Below is a small trained network, with its code and all its weights. Each question gives an input and a target symbol and asks what happens when units are switched off, that is, made to give their printed mean instead of their output.

import numpy as np


def w(rows, s, z=0):
    codes = np.array(rows[::2]) - 128.0
    scale = np.full(codes.shape[1], s)
    scale[-1] = z or s
    return codes * scale


def norm(h):
    return h / np.sqrt((h * h).mean(-1, keepdims=True) + 1e-5)


def f(y):
    return np.maximum(y, 0)


def softmax(a):
    e = np.exp(a - a.max(-1, keepdims=True))
    return e / e.sum(-1, keepdims=True)


def log_softmax(a):
    a = a - a.max(-1, keepdims=True)
    return a - np.log(np.exp(a).sum(-1, keepdims=True))


def net(x, mask):
    ids = ['αβδηθμπσφψω'.index(c) for c in x.split()]
    T = len(ids)
    res = E[ids] + P[:T]
    q, k, v = (norm(res) @ M[0].T for M in (Q, K, V))
    z = softmax(np.where(np.tri(T) > 0, q @ k.T / 3**0.5, -1e9)) @ v
    res = res + np.where(mask[0], z, O[0][:, -1]) @ O[0][:, :-1]
    y = f(norm(res) @ A[0][:, :-1].T + A[0][:, -1])
    res = res + np.where(mask[1:17], y, B[0][:, -1]) @ B[0][:, :-1]
    return log_softmax(norm(res)[-1] @ U[:, :-1].T + U[:, -1])


Q, K, V, O, A, B = {}, {}, {}, {}, {}, {}
E = w([
[159,134,106,48,70],'α',
[108,180,80,145,61],'β',
[127,136,129,93,91],'δ',
[129,163,69,118,86],'η',
[194,132,254,245,106],'θ',
[182,52,223,138,149],'μ',
[94,148,166,111,198],'π',
[117,98,149,172,76],'σ',
[142,76,167,113,132],'φ',
[164,97,198,149,147],'ψ',
[127,168,175,178,92],'ω',
],0.0038)
P = w([
[253,80,88,130,240],'0',
[100,125,122,158,133],'1',
[91,122,62,134,107],'2',
[161,109,132,81,77],'3',
[96,139,130,144,142],'4',
[90,122,65,133,105],'5',
[153,110,140,89,75],'6',
],0.0036)
Q[0] = w([
[196,14,141,131,220],'H0',
[122,3,169,146,21],'H0',
[119,106,134,164,67],'H0',
],0.0071)
K[0] = w([
[179,30,164,103,221],'H0',
[110,2,138,246,47],'H0',
[117,85,149,143,73],'H0',
],0.0074)
V[0] = w([
[247,165,255,28,187],'H0',
[62,191,68,164,182],'H0',
[239,106,162,173,3],'H0',
],0.0016)
O[0] = w([
[149,102,47,250,26,3],'H0',
[100,56,203,122,128,149],'H0',
[188,163,19,86,218,45],'H0',
],0.0017,0.00026)
A[0] = w([
[226,122,122,101,45,130],'N0',
[55,133,73,135,124,85],'N1',
[143,98,62,120,80,2],'N2',
[140,125,33,34,148,108],'N3',
[198,137,108,56,155,28],'N4',
[77,125,95,128,141,7],'N5',
[202,135,125,210,144,153],'N6',
[81,97,161,151,85,90],'N7',
[252,104,68,98,178,71],'N8',
[142,46,136,104,129,55],'N9',
[175,127,203,176,119,117],'N10',
[92,81,156,144,243,9],'N11',
[253,181,102,76,169,178],'N12',
[101,138,73,153,62,84],'N13',
[141,81,183,65,133,133],'N14',
[95,161,200,146,170,81],'N15',
],0.004,0.0015)
B[0] = w([
[117,168,136,91,195,248],'N0',
[163,85,133,80,122,216],'N1',
[177,174,132,161,111,167],'N2',
[101,134,184,201,210,210],'N3',
[214,157,56,129,89,179],'N4',
[144,123,87,89,141,157],'N5',
[87,127,127,59,123,209],'N6',
[134,155,124,122,168,207],'N7',
[96,203,246,88,127,227],'N8',
[103,159,118,171,112,179],'N9',
[105,147,74,75,136,211],'N10',
[202,156,87,113,61,246],'N11',
[253,190,142,100,121,243],'N12',
[182,85,184,146,142,193],'N13',
[86,118,120,159,101,236],'N14',
[152,112,79,155,144,243],'N15',
],0.004,0.0018)
U = w([
[230,173,182,87,162,177],'α',
[122,183,143,62,13,124],'β',
[16,127,204,69,112,185],'δ',
[113,73,206,96,239,2],'η',
[158,138,220,243,73,80],'θ',
[175,9,151,132,91,167],'μ',
[160,144,53,214,189,101],'π',
[65,64,158,213,183,181],'σ',
[126,134,53,190,44,114],'φ',
[89,97,35,37,164,107],'ψ',
[51,211,145,185,109,51],'ω',
],0.012,0.0039)

Each question gives the input, a string of symbols that net reads in full, and the target symbol t.
The units are the heads (3 rows each of Q, K, V and O) and the neurons (one row each of A and B). Each row of codes is followed by its name. A weight is (code - 128) times the scale printed after its matrix; where a second scale follows, it is the last column's (O, A, B and U).
mask holds one flag per unit, heads first, then neurons. A switched-off unit (its flag False) gives its mean, the last column of its rows in O or B, instead of its output. The means were averaged over made-up inputs and are rounded, as every weight is.
A unit's drop is (log p(t) with every unit on - log p(t) with that unit switched off) / (log p(t) with every unit on - log p(t) with every unit switched off).
The circuit of an input: a set's keep is (log p(t) with only the set's units on - log p(t) with every unit switched off) / (log p(t) with every unit on - log p(t) with every unit switched off). Starting from the 12 units with the biggest drops (on a tie, the unit counted first), units are removed one at a time, each time the one whose removal leaves the highest keep (on an exact tie, the one counted first), for as long as the keep stays at least 0.8.
units of the circuit, in order: the units of the circuit, biggest drop first
unit that matters most: the unit with the biggest drop
k most important neurons: the k neurons with the biggest drops, biggest first
drop when u is switched off: that unit's drop, to one decimal
input ω ω ω δ, target α: units of the circuit, in order => (N3 N12 H0)
input π σ π π σ, target π: units of the circuit, in order => (H0 N8 N15)
input π σ π π β σ θ, target α: units of the circuit, in order => (H0 N10)
input ω θ σ σ μ, target μ: 4 most important neurons => (N0 N11 N12 N8)
input π ω α σ σ, target σ: 4 most important neurons => (N12 N11 N8 N0)
input π π ω ψ α, target α: units of the circuit, in order => (N3)
input π π μ, target δ: 2 most important neurons => (N12 N8)
input σ π ω π, target β: units of the circuit, in order => (H0 N3 N14 N0)
input φ η π π, target β: 3 most important neurons => (N3 N14 N0)
input π α δ φ σ ω, target θ: units of the circuit, in order => (N13 N11)
input ω σ π ω δ, target δ: 3 most important neurons => (N12 N11 N0)
input π ψ π η δ, target δ: 3 most important neurons => (N12 N11 N4)
input φ ω ψ σ π, target π: 3 most important neurons => (N15 N11 N8)
input σ π η ω ω ω δ, target α: 3 most important neurons => (N0 N3 N12)
input π α σ, target μ: unit that matters most => N13
input π ω π σ π π, target ψ: 2 most important neurons => (N8 N11)
input π α π π, target δ: 3 most important neurons => (N11 N12 N14)
input ω π σ ψ ψ, target ψ: 4 most important neurons => (N10 N6 N12 N8)
input φ π π σ, target α: drop when N13 is switched off => 0.1
input π π π ω σ δ β, target α: drop when N13 is switched off => 0.2
input π δ π ω σ, target σ: drop when N12 is switched off => 0.6
input σ ψ σ σ φ β η, target α: most important neuron => (N3)
